Here is a tiny trained network, its code and every weight. The questions are about switching its units off for an input and a class, where a switched-off unit gives its printed mean instead of its output.

import numpy as np


def w(rows, s, z=0):
    codes = np.array(rows[::2]) - 128.0
    scale = np.full(codes.shape[1], s)
    scale[-1] = z or s
    return codes * scale


def f(y):
    return y / 2 * (1 + np.tanh(0.7978845608 * (y + 0.044715 * y**3)))


def log_softmax(a):
    a = a - a.max(-1, keepdims=True)
    return a - np.log(np.exp(a).sum(-1, keepdims=True))


def net(x, mask):
    res = np.array(x, float).reshape(1, 2) / 4 @ E
    y = f(res @ A[0][:, :-1].T + A[0][:, -1])
    res = res + np.where(mask, y, B[0][:, -1]) @ B[0][:, :-1]
    return log_softmax(res[-1] @ U[:, :-1].T + U[:, -1])


A, B = {}, {}
E = w([
[79,154,41,42,202],'x0',
[171,6,1,89,101],'x1',
],0.0087)
A[0] = w([
[78,168,212,139,161,59],'n1',
[213,50,42,140,83,15],'n2',
[120,168,108,48,104,234],'n3',
[209,149,113,254,65,66],'n4',
[183,54,95,86,122,88],'n5',
[68,141,101,49,213,83],'n6',
[77,217,159,195,197,51],'n7',
[45,140,79,136,122,254],'n8',
[165,72,204,136,33,132],'n9',
],0.0089,0.0055)
B[0] = w([
[196,108,61,158,182,223],'n1',
[156,113,92,147,164,255],'n2',
[83,149,164,101,86,233],'n3',
[210,159,102,56,108,208],'n4',
[165,56,107,185,160,229],'n5',
[253,184,61,65,92,231],'n6',
[152,84,9,169,149,235],'n7',
[96,139,139,130,86,244],'n8',
[199,175,112,90,66,238],'n9',
],0.014,0.0056)
U = w([
[159,190,91,29,50,80],'0',
[137,75,56,209,245,94],'1',
[76,142,146,123,40,248],'2',
[64,104,161,149,126,87],'3',
],0.012,0.014)

Each question gives the input, the list of numbers given to net, and the class t.
The units are the neurons (one row each of A and B). Each row of codes is followed by its name. A weight is (code - 128) times the scale printed after its matrix; where a second scale follows, it is the last column's (A, B and U).
mask holds one flag per neuron, in row order. A switched-off neuron (its flag False) gives its mean, the last column of its row in B, instead of its output. The means were averaged over made-up inputs and are rounded, as every weight is.
A unit's drop is (log p(t) with every unit on - log p(t) with that unit switched off) / (log p(t) with every unit on - log p(t) with every unit switched off).
The circuit of an input: a set's keep is (log p(t) with only the set's units on - log p(t) with every unit switched off) / (log p(t) with every unit on - log p(t) with every unit switched off). Starting from all 9 units, units are removed one at a time, each time the one whose removal leaves the highest keep (on an exact tie, the one counted first), for as long as the keep stays at least 0.8.
units of the circuit, in order: the units of the circuit, biggest drop first
top k neurons: the k neurons with the biggest drops, biggest first
drop of u: that unit's drop, to one decimal
input [5,-7], class 1: units of the circuit, in order => n7
input [0,-3], class 2: top 2 neurons => n5, n2
input [2,-3], class 2: units of the circuit, in order => n5, n2, n4, n9
input [-3,0], class 2: units of the circuit, in order => n6, n1
input [-1,3], class 2: units of the circuit, in order => n1, n6
input [-8,-6], class 0: top 2 neurons => n9, n4
input [-5,-6], class 1: top 3 neurons => n1, n7, n6
input [3,-4], class 1: top 3 neurons => n9, n7, n4
input [-2,-1], class 2: drop of n6 => 0.5
input [0,-2], class 2: drop of n2 => 0.1
input [-2,-4], class 1: drop of n7 => 0.2
input [3,-1], class 2: drop of n4 => 0.3
